Here is a tiny trained network, its code and every weight. The questions are about switching its units off for an input and a class, where a switched-off unit gives its printed mean instead of its output.

import numpy as np


def w(rows, s, z=0):
    codes = np.array(rows[::2]) - 128.0
    scale = np.full(codes.shape[1], s)
    scale[-1] = z or s
    return codes * scale


def norm(h):
    return h / np.sqrt((h * h).mean(-1, keepdims=True) + 1e-5)


def f(y):
    return y / 2 * (1 + np.tanh(0.7978845608 * (y + 0.044715 * y**3)))


def log_softmax(a):
    a = a - a.max(-1, keepdims=True)
    return a - np.log(np.exp(a).sum(-1, keepdims=True))


def net(x, mask):
    res = np.array(x, float).reshape(1, 6) / 4 @ E
    u = 0
    for l in range(4):
        y = f(norm(res) @ A[l][:, :-1].T + A[l][:, -1])
        res = res + np.where(mask[u : u + 7], y, B[l][:, -1]) @ B[l][:, :-1]
        u += 7
    return log_softmax(norm(res)[-1] @ U[:, :-1].T + U[:, -1])


A, B = {}, {}
E = w([
[128,164,117,85],'x0',
[122,168,116,220],'x1',
[171,26,207,117],'x2',
[75,143,254,173],'x3',
[112,201,146,132],'x4',
[199,147,98,49],'x5',
],0.0089)
A[0] = w([
[142,138,185,135,24],'L0N1',
[105,156,132,246,42],'L0N2',
[32,128,148,71,94],'L0N3',
[159,178,151,191,251],'L0N4',
[102,5,118,104,55],'L0N5',
[84,151,97,118,232],'L0N6',
[112,85,125,127,1],'L0N7',
],0.015,0.0039)
B[0] = w([
[145,137,193,149,141],'L0N1',
[2,127,202,188,253],'L0N2',
[229,202,174,165,166],'L0N3',
[47,119,127,110,249],'L0N4',
[185,62,89,193,228],'L0N5',
[135,172,144,109,217],'L0N6',
[125,74,111,119,120],'L0N7',
],0.01,0.0055)
A[1] = w([
[107,79,131,120,104],'L1N1',
[119,128,171,96,4],'L1N2',
[164,43,113,178,94],'L1N3',
[93,180,155,122,100],'L1N4',
[142,118,121,123,32],'L1N5',
[151,5,163,129,82],'L1N6',
[169,106,159,121,98],'L1N7',
],0.013,0.0028)
B[1] = w([
[159,120,80,219,145],'L1N1',
[114,92,172,139,120],'L1N2',
[246,66,207,193,233],'L1N3',
[177,80,142,115,199],'L1N4',
[27,115,123,135,113],'L1N5',
[254,93,22,212,255],'L1N6',
[132,135,114,161,151],'L1N7',
],0.0069,0.0051)
A[2] = w([
[81,174,77,61,38],'L2N1',
[186,168,163,200,146],'L2N2',
[185,36,97,151,18],'L2N3',
[154,12,213,94,249],'L2N4',
[98,145,82,28,139],'L2N5',
[47,161,115,184,43],'L2N6',
[27,150,115,163,177],'L2N7',
],0.011,0.0022)
B[2] = w([
[177,95,64,83,195],'L2N1',
[93,149,178,60,208],'L2N2',
[193,82,140,178,243],'L2N3',
[167,66,148,143,251],'L2N4',
[156,176,48,180,200],'L2N5',
[101,123,123,254,220],'L2N6',
[92,60,122,170,254],'L2N7',
],0.0096,0.0047)
A[3] = w([
[170,201,24,146,74],'L3N1',
[122,81,183,136,190],'L3N2',
[102,243,148,144,76],'L3N3',
[103,232,178,69,6],'L3N4',
[169,159,209,113,8],'L3N5',
[191,140,255,198,212],'L3N6',
[208,169,99,41,133],'L3N7',
],0.0098,0.0024)
B[3] = w([
[25,160,110,35,198],'L3N1',
[140,33,46,46,181],'L3N2',
[177,67,141,213,155],'L3N3',
[254,118,232,191,141],'L3N4',
[136,170,217,25,133],'L3N5',
[50,136,38,3,253],'L3N6',
[98,193,72,218,202],'L3N7',
],0.0067,0.0066)
U = w([
[161,199,183,85,78],'0',
[242,5,89,173,136],'1',
[133,184,1,96,154],'2',
[4,98,149,203,245],'3',
[81,53,169,17,2],'4',
],0.016,0.0047)

Each question gives the input, the list of numbers given to net, and the class t.
The units are the neurons (one row each of A and B). Each row of codes is followed by its name. A weight is (code - 128) times the scale printed after its matrix; where a second scale follows, it is the last column's (A, B and U).
mask holds one flag per neuron, layer by layer. A switched-off neuron (its flag False) gives its mean, the last column of its row in B, instead of its output. The means were averaged over made-up inputs and are rounded, as every weight is.
A unit's drop is (log p(t) with every unit on - log p(t) with that unit switched off) / (log p(t) with every unit on - log p(t) with every unit switched off).
The circuit of an input: a set's keep is (log p(t) with only the set's units on - log p(t) with every unit switched off) / (log p(t) with every unit on - log p(t) with every unit switched off). Starting from the 12 units with the biggest drops (on a tie, the unit counted first), units are removed one at a time, each time the one whose removal leaves the highest keep (on an exact tie, the one counted first), for as long as the keep stays at least 0.8.
circuit, biggest first: the units of the circuit, biggest drop first
top k neurons: the k neurons with the biggest drops, biggest first
top k neurons in layer l: the k neurons of layer l with the biggest drops, biggest first
drop of u: that unit's drop, to one decimal
input [8,-2,7,5,0,-6], class 1: top neuron in layer 2	[L2N4]
input [4,3,4,-3,-1,7], class 2: top 3 neurons	[L0N5; L0N2; L1N3]
input [2,-7,3,1,4,3], class 0: circuit, biggest first	[L0N3; L2N7; L3N5]
input [8,-8,5,8,4,8], class 0: circuit, biggest first	[L0N3; L2N7]
input [-3,0,-1,-1,0,2], class 2: top 2 neurons	[L0N2; L0N5]
input [6,-4,-5,3,7,5], class 0: top 2 neurons in layer 3	[L3N4; L3N6]
input [-3,-4,-4,2,2,5], class 2: top 2 neurons	[L0N2; L1N3]
input [-6,0,0,3,8,8], class 4: top 2 neurons	[L0N1; L1N2]
input [6,8,8,-4,4,5], class 2: top 2 neurons	[L0N5; L0N2]
input [-8,-1,2,-3,8,5], class 2: top 2 neurons in layer 0	[L0N5; L0N2]
input [2,-5,-6,2,7,0], class 0: top 2 neurons	[L0N3; L3N4]
input [-6,-6,-2,7,4,3], class 4: top 2 neurons in layer 2	[L2N5; L2N4]
input [-6,-3,-3,4,1,6], class 0: top 2 neurons in layer 0	[L0N2; L0N3]
input [4,-1,2,-5,7,-3], class 2: top neuron	[L1N3]
input [3,-3,-4,2,3,-1], class 0: drop of L0N3	0.4
input [3,-4,-6,3,-6,2], class 0: drop of L0N3	0.6
input [8,1,-1,-7,-8,4], class 2: drop of L1N4	0.0
input [5,-7,-8,0,-3,-3], class 0: drop of L0N6	0.1
